Below is a small trained network, with its code and all its weights. Each question gives an input and a class and asks what happens when units are switched off, that is, made to give their printed mean instead of their output.

import numpy as np


def w(rows, s, z=0):
    codes = np.array(rows[::2]) - 128.0
    scale = np.full(codes.shape[1], s)
    scale[-1] = z or s
    return codes * scale


def norm(h):
    return h / np.sqrt((h * h).mean(-1, keepdims=True) + 1e-5)


def f(y):
    return y / 2 * (1 + np.tanh(0.7978845608 * (y + 0.044715 * y**3)))


def log_softmax(a):
    a = a - a.max(-1, keepdims=True)
    return a - np.log(np.exp(a).sum(-1, keepdims=True))


def net(x, mask):
    res = np.array(x, float).reshape(1, 3) / 4 @ E
    u = 0
    for l in range(2):
        y = f(norm(res) @ A[l][:, :-1].T + A[l][:, -1])
        res = res + np.where(mask[u : u + 10], y, B[l][:, -1]) @ B[l][:, :-1]
        u += 10
    return log_softmax(norm(res)[-1] @ U[:, :-1].T + U[:, -1])


A, B = {}, {}
E = w([
[224,33,90],'x0',
[251,211,206],'x1',
[140,220,16],'x2',
],0.0029)
A[0] = w([
[193,59,77,86],'L0N1',
[118,84,236,103],'L0N2',
[135,200,4,77],'L0N3',
[154,156,156,129],'L0N4',
[189,65,99,99],'L0N5',
[185,117,84,201],'L0N6',
[190,158,189,94],'L0N7',
[44,191,168,152],'L0N8',
[126,89,193,54],'L0N9',
[94,50,192,253],'L0N10',
],0.013,0.0037)
B[0] = w([
[56,199,216,205],'L0N1',
[201,167,151,205],'L0N2',
[226,197,74,249],'L0N3',
[18,110,127,150],'L0N4',
[26,194,208,192],'L0N5',
[134,201,95,205],'L0N6',
[81,115,1,188],'L0N7',
[86,226,175,227],'L0N8',
[198,138,144,152],'L0N9',
[178,163,55,254],'L0N10',
],0.0077,0.0056)
A[1] = w([
[220,104,163,20],'L1N1',
[110,151,83,196],'L1N2',
[90,115,52,231],'L1N3',
[115,6,116,250],'L1N4',
[111,150,180,58],'L1N5',
[139,72,119,196],'L1N6',
[156,75,38,92],'L1N7',
[88,116,94,192],'L1N8',
[157,173,72,215],'L1N9',
[86,188,127,130],'L1N10',
],0.014,0.0021)
B[1] = w([
[180,171,105,137],'L1N1',
[194,76,159,191],'L1N2',
[155,2,249,165],'L1N3',
[151,143,152,123],'L1N4',
[68,186,153,143],'L1N5',
[56,150,198,115],'L1N6',
[33,174,160,149],'L1N7',
[203,91,154,139],'L1N8',
[113,37,186,255],'L1N9',
[88,86,161,225],'L1N10',
],0.0067,0.0093)
U = w([
[53,226,233,161],'0',
[221,159,116,214],'1',
[111,14,224,142],'2',
[121,142,171,186],'3',
[56,98,5,10],'4',
[73,102,43,2],'5',
[85,130,72,9],'6',
],0.015,0.0071)

Each question gives the input, the list of numbers given to net, and the class t.
The units are the neurons (one row each of A and B). Each row of codes is followed by its name. A weight is (code - 128) times the scale printed after its matrix; where a second scale follows, it is the last column's (A, B and U).
mask holds one flag per neuron, layer by layer. A switched-off neuron (its flag False) gives its mean, the last column of its row in B, instead of its output. The means were averaged over made-up inputs and are rounded, as every weight is.
A unit's drop is (log p(t) with every unit on - log p(t) with that unit switched off) / (log p(t) with every unit on - log p(t) with every unit switched off).
The circuit of an input: a set's keep is (log p(t) with only the set's units on - log p(t) with every unit switched off) / (log p(t) with every unit on - log p(t) with every unit switched off). Starting from the 12 units with the biggest drops (on a tie, the unit counted first), units are removed one at a time, each time the one whose removal leaves the highest keep (on an exact tie, the one counted first), for as long as the keep stays at least 0.8.
circuit, biggest first: the units of the circuit, biggest drop first
unit that matters most: the unit with the biggest drop
top k neurons: the k neurons with the biggest drops, biggest first
top k neurons in layer l: the k neurons of layer l with the biggest drops, biggest first
drop of u: that unit's drop, to one decimal
input [0,-7,6], class 2: circuit, biggest first => (L1N3)
input [4,-6,4], class 2: top 2 neurons in layer 0 => (L0N8, L0N2)
input [2,7,-7], class 1: top 2 neurons in layer 0 => (L0N2, L0N9)
input [6,6,-1], class 0: top 2 neurons => (L0N5, L0N1)
input [-7,8,-8], class 1: circuit, biggest first => (L0N5, L0N1)
input [-5,8,-4], class 2: top 3 neurons in layer 0 => (L0N7, L0N1, L0N5)
input [-6,7,4], class 2: top 2 neurons => (L0N7, L0N1)
input [5,1,5], class 0: top 3 neurons in layer 0 => (L0N1, L0N5, L0N10)
input [4,5,3], class 2: top 2 neurons => (L0N7, L0N8)
input [-6,6,7], class 1: top 3 neurons => (L0N3, L0N5, L0N1)
input [5,3,-4], class 0: top 3 neurons => (L0N5, L0N1, L0N3)
input [-3,7,7], class 1: top 2 neurons => (L0N3, L1N10)
input [8,1,6], class 0: top 2 neurons => (L0N1, L0N5)
input [7,-8,4], class 2: unit that matters most => L0N8
input [-1,-6,4], class 2: top 2 neurons in layer 0 => (L0N2, L0N10)
input [6,6,5], class 0: top 4 neurons => (L0N1, L0N5, L0N6, L0N10)
input [4,-8,-8], class 1: top 3 neurons in layer 1 => (L1N1, L1N10, L1N3)
input [2,-1,5], class 1: top 2 neurons => (L0N3, L0N8)
input [8,1,-8], class 0: top 3 neurons => (L0N5, L0N1, L0N3)
input [5,3,3], class 0: unit that matters most => L0N1
input [4,7,-7], class 1: top 2 neurons => (L0N2, L0N9)
input [1,-4,7], class 1: drop of L0N3 => 1.6
input [-1,1,-5], class 1: drop of L1N4 => 0.0
input [-5,-8,-2], class 2: drop of L0N5 => 0.2
input [-1,-5,8], class 1: drop of L0N3 => 1.3
